Below is a small trained network, with its code and all its weights. Each question gives an input and a class and asks what happens when units are switched off, that is, made to give their printed mean instead of their output.

import numpy as np


def w(rows, s, z=0):
    codes = np.array(rows[::2]) - 128.0
    scale = np.full(codes.shape[1], s)
    scale[-1] = z or s
    return codes * scale


def norm(h):
    return h / np.sqrt((h * h).mean(-1, keepdims=True) + 1e-5)


def f(y):
    return y / 2 * (1 + np.tanh(0.7978845608 * (y + 0.044715 * y**3)))


def log_softmax(a):
    a = a - a.max(-1, keepdims=True)
    return a - np.log(np.exp(a).sum(-1, keepdims=True))


def net(x, mask):
    res = np.array(x, float).reshape(1, 4) / 4 @ E
    u = 0
    for l in range(2):
        y = f(norm(res) @ A[l][:, :-1].T + A[l][:, -1])
        res = res + np.where(mask[u : u + 3], y, B[l][:, -1]) @ B[l][:, :-1]
        u += 3
    return log_softmax(norm(res)[-1] @ U[:, :-1].T + U[:, -1])


A, B = {}, {}
E = w([
[254,13,183],'x0',
[126,129,130],'x1',
[165,237,119],'x2',
[121,203,254],'x3',
],0.0063)
A[0] = w([
[107,120,118,255],'L0N1',
[2,158,207,149],'L0N2',
[22,178,151,117],'L0N3',
],0.012,0.0075)
B[0] = w([
[64,158,104,255],'L0N1',
[92,83,230,249],'L0N2',
[227,113,251,223],'L0N3',
],0.011,0.0065)
A[1] = w([
[148,120,192,204],'L1N1',
[224,182,56,132],'L1N2',
[151,248,160,255],'L1N3',
],0.017,0.0095)
B[1] = w([
[88,185,65,230],'L1N1',
[183,100,249,160],'L1N2',
[131,46,49,246],'L1N3',
],0.014,0.013)
U = w([
[56,182,91,93],'0',
[167,90,64,49],'1',
[143,129,253,254],'2',
],0.026,0.0052)

Each question gives the input, the list of numbers given to net, and the class t.
The units are the neurons (one row each of A and B). Each row of codes is followed by its name. A weight is (code - 128) times the scale printed after its matrix; where a second scale follows, it is the last column's (A, B and U).
mask holds one flag per neuron, layer by layer. A switched-off neuron (its flag False) gives its mean, the last column of its row in B, instead of its output. The means were averaged over made-up inputs and are rounded, as every weight is.
A unit's drop is (log p(t) with every unit on - log p(t) with that unit switched off) / (log p(t) with every unit on - log p(t) with every unit switched off).
The circuit of an input: a set's keep is (log p(t) with only the set's units on - log p(t) with every unit switched off) / (log p(t) with every unit on - log p(t) with every unit switched off). Starting from all 6 units, units are removed one at a time, each time the one whose removal leaves the highest keep (on an exact tie, the one counted first), for as long as the keep stays at least 0.8.
circuit, biggest first: the units of the circuit, biggest drop first
most important unit: the unit with the biggest drop
k most important neurons: the k neurons with the biggest drops, biggest first
top k neurons in layer l: the k neurons of layer l with the biggest drops, biggest first
drop when u is switched off: that unit's drop, to one decimal
input [-2,-2,6,-3], class 1: most important unit => L1N3
input [6,-8,4,-5], class 2: circuit, biggest first => [L0N2, L1N2, L1N3]
input [6,-4,0,4], class 0: circuit, biggest first => [L1N1, L0N3]
input [-2,1,-8,-1], class 0: circuit, biggest first => [L1N2, L1N3]
input [-5,-1,0,3], class 2: 2 most important neurons => [L0N2, L0N3]
input [1,5,-1,6], class 0: 2 most important neurons => [L1N1, L1N2]
input [-2,6,5,-2], class 1: 2 most important neurons => [L1N3, L0N2]
input [5,6,-6,1], class 0: 2 most important neurons => [L1N3, L1N2]
input [8,3,2,-5], class 2: circuit, biggest first => [L0N2, L1N3, L1N2]
input [-1,-6,-3,-8], class 0: top 2 neurons in layer 0 => [L0N3, L0N1]
input [6,1,3,-2], class 2: circuit, biggest first => [L0N2, L1N2, L1N3]
input [-1,5,0,-7], class 0: 3 most important neurons => [L0N3, L1N3, L0N1]
input [5,6,1,-5], class 2: circuit, biggest first => [L0N2, L1N3, L1N2]
input [0,7,-3,-6], class 0: circuit, biggest first => [L1N3]
input [5,6,7,5], class 1: drop when L0N3 is switched off => 0.0
input [4,-7,8,5], class 1: drop when L1N3 is switched off => 0.3
input [-6,2,-1,4], class 2: drop when L0N2 is switched off => 1.5
input [8,-6,6,-3], class 2: 2 most important neurons => [L0N2, L1N2]
input [8,-2,-4,5], class 0: top 2 neurons in layer 1 => [L1N1, L1N3]
input [1,5,6,3], class 1: circuit, biggest first => [L1N3]
input [-6,7,-1,6], class 2: top 2 neurons in layer 0 => [L0N2, L0N3]
